Below are the code and all the weights of a small trained network. Each question names an input and a target symbol and asks about switching units off, where a switched-off unit gives its printed mean instead of its output.

import numpy as np


def w(rows, s, z=0):
    codes = np.array(rows[::2]) - 128.0
    scale = np.full(codes.shape[1], s)
    scale[-1] = z or s
    return codes * scale


def norm(h):
    return h / np.sqrt((h * h).mean(-1, keepdims=True) + 1e-5)


def f(y):
    return np.maximum(y, 0)


def softmax(a):
    e = np.exp(a - a.max(-1, keepdims=True))
    return e / e.sum(-1, keepdims=True)


def log_softmax(a):
    a = a - a.max(-1, keepdims=True)
    return a - np.log(np.exp(a).sum(-1, keepdims=True))


def net(x, mask):
    ids = ['αβγδεηθλμξτφψ'.index(c) for c in x.split()]
    T = len(ids)
    res = E[ids] + P[:T]
    r = norm(res)
    for j in range(2):
        rows = slice(2 * j, 2 * j + 2)
        q, k, v = (r @ M[0][rows].T for M in (Q, K, V))
        z = softmax(np.where(np.tri(T) > 0, q @ k.T / 2**0.5, -1e9)) @ v
        o = O[0][rows]
        res = res + np.where(mask[j], z, o[:, -1]) @ o[:, :-1]
    y = f(norm(res) @ A[0][:, :-1].T + A[0][:, -1])
    res = res + np.where(mask[2:6], y, B[0][:, -1]) @ B[0][:, :-1]
    return log_softmax(norm(res)[-1] @ U[:, :-1].T + U[:, -1])


Q, K, V, O, A, B = {}, {}, {}, {}, {}, {}
E = w([
[104,201,197,36,119],'α',
[23,110,128,139,190],'β',
[47,178,64,71,65],'γ',
[123,153,187,67,103],'δ',
[136,146,159,180,61],'ε',
[97,172,228,119,101],'η',
[122,106,130,111,118],'θ',
[91,168,254,27,93],'λ',
[114,230,201,63,180],'μ',
[117,131,174,140,109],'ξ',
[138,157,154,142,34],'τ',
[142,206,193,50,151],'φ',
[129,146,218,68,182],'ψ',
],0.0092)
P = w([
[172,116,75,124,158],'0',
[128,225,221,178,110],'1',
[118,90,153,6,144],'2',
[122,204,206,186,97],'3',
[114,76,148,26,134],'4',
[115,190,199,189,95],'5',
[109,68,149,42,120],'6',
[113,181,183,199,93],'7',
[107,62,149,53,112],'8',
[110,176,178,191,93],'9',
[98,61,149,57,112],'10',
],0.011)
Q[0] = w([
[170,88,64,117,160],'h0',
[141,199,148,182,128],'h0',
[102,213,147,223,182],'h1',
[154,247,127,244,88],'h1',
],0.014)
K[0] = w([
[130,104,175,112,102],'h0',
[238,137,112,151,150],'h0',
[216,140,162,117,173],'h1',
[253,125,131,136,131],'h1',
],0.021)
V[0] = w([
[173,140,156,102,108],'h0',
[121,137,75,94,96],'h0',
[210,61,198,171,212],'h1',
[250,123,146,114,32],'h1',
],0.015)
O[0] = w([
[66,92,170,148,126,254],'h0',
[144,113,139,112,7,191],'h0',
[169,98,216,92,174,118],'h1',
[91,156,112,61,164,142],'h1',
],0.019,0.0033)
A[0] = w([
[122,242,211,143,173,242],'n0',
[115,169,32,69,132,134],'n1',
[140,162,174,247,63,76],'n2',
[60,158,170,57,120,2],'n3',
],0.012,0.0044)
B[0] = w([
[120,118,9,212,90,254],'n0',
[251,97,181,143,179,165],'n1',
[255,9,72,23,164,197],'n2',
[222,173,138,174,139,226],'n3',
],0.0093,0.0098)
U = w([
[152,169,83,80,171,128],'α',
[203,47,111,148,131,141],'β',
[110,143,67,198,172,145],'γ',
[124,97,207,166,143,141],'δ',
[148,147,189,51,145,152],'ε',
[73,105,28,108,72,177],'η',
[48,192,165,129,93,159],'θ',
[109,164,63,45,137,138],'λ',
[221,200,67,151,174,67],'μ',
[104,130,179,248,100,106],'ξ',
[119,88,149,37,63,144],'τ',
[222,207,189,171,68,2],'φ',
[84,103,126,135,185,218],'ψ',
],0.012,0.0057)

Each question gives the input, a string of symbols that net reads in full, and the target symbol t.
The units are the heads (2 rows each of Q, K, V and O) and the neurons (one row each of A and B). Each row of codes is followed by its name. A weight is (code - 128) times the scale printed after its matrix; where a second scale follows, it is the last column's (O, A, B and U).
mask holds one flag per unit, heads first, then neurons. A switched-off unit (its flag False) gives its mean, the last column of its rows in O or B, instead of its output. The means were averaged over made-up inputs and are rounded, as every weight is.
A unit's drop is (log p(t) with every unit on - log p(t) with that unit switched off) / (log p(t) with every unit on - log p(t) with every unit switched off).
The circuit of an input: a set's keep is (log p(t) with only the set's units on - log p(t) with every unit switched off) / (log p(t) with every unit on - log p(t) with every unit switched off). Starting from all 6 units, units are removed one at a time, each time the one whose removal leaves the highest keep (on an exact tie, the one counted first), for as long as the keep stays at least 0.8.
circuit, biggest first: the units of the circuit, biggest drop first
most important unit: the unit with the biggest drop
which heads matter: for each layer, one digit per head in row order, 1 if its drop is at least 0.15 and else 0, layers parted by /
input φ γ γ η θ τ μ θ, target ξ: circuit, biggest first : (h1 h0 n2 n0)
input θ γ θ β, target φ: which heads matter : 11
input τ τ δ ξ ψ, target ψ: which heads matter : 10
input φ θ μ ξ δ μ δ α, target ξ: most important unit : h1
input δ δ η ψ, target θ: which heads matter : 11
input μ ε η δ θ δ, target β: which heads matter : 01
input γ δ ξ μ φ δ, target τ: which heads matter : 10
input δ α φ ψ μ θ φ μ β η, target θ: which heads matter : 11
input φ θ φ θ β μ, target ξ: which heads matter : 11
input δ ξ φ γ φ, target η: which heads matter : 01
input θ φ θ ε λ δ ψ δ λ, target θ: which heads matter : 11
input τ ε τ μ β δ η δ, target λ: which heads matter : 01
input γ α λ τ, target τ: circuit, biggest first : (h0 n3)
input β φ δ φ ψ θ, target μ: which heads matter : 10
input τ λ θ θ β ξ φ ψ β γ, target λ: circuit, biggest first : (h1)
input δ δ τ θ φ μ τ ε, target θ: circuit, biggest first : (h1 n2)
input τ β ψ τ λ, target β: circuit, biggest first : (h1 n2)
input ψ θ μ λ, target δ: circuit, biggest first : (h1 h0)
input δ θ β δ ε λ γ α, target θ: circuit, biggest first : (h1 h0 n2)
input μ δ δ ε δ θ θ ε ψ ξ, target β: circuit, biggest first : (n2)
input δ δ θ, target τ: circuit, biggest first : (n0 n1 n2)
input θ λ δ φ η, target ξ: circuit, biggest first : (n2 h0)
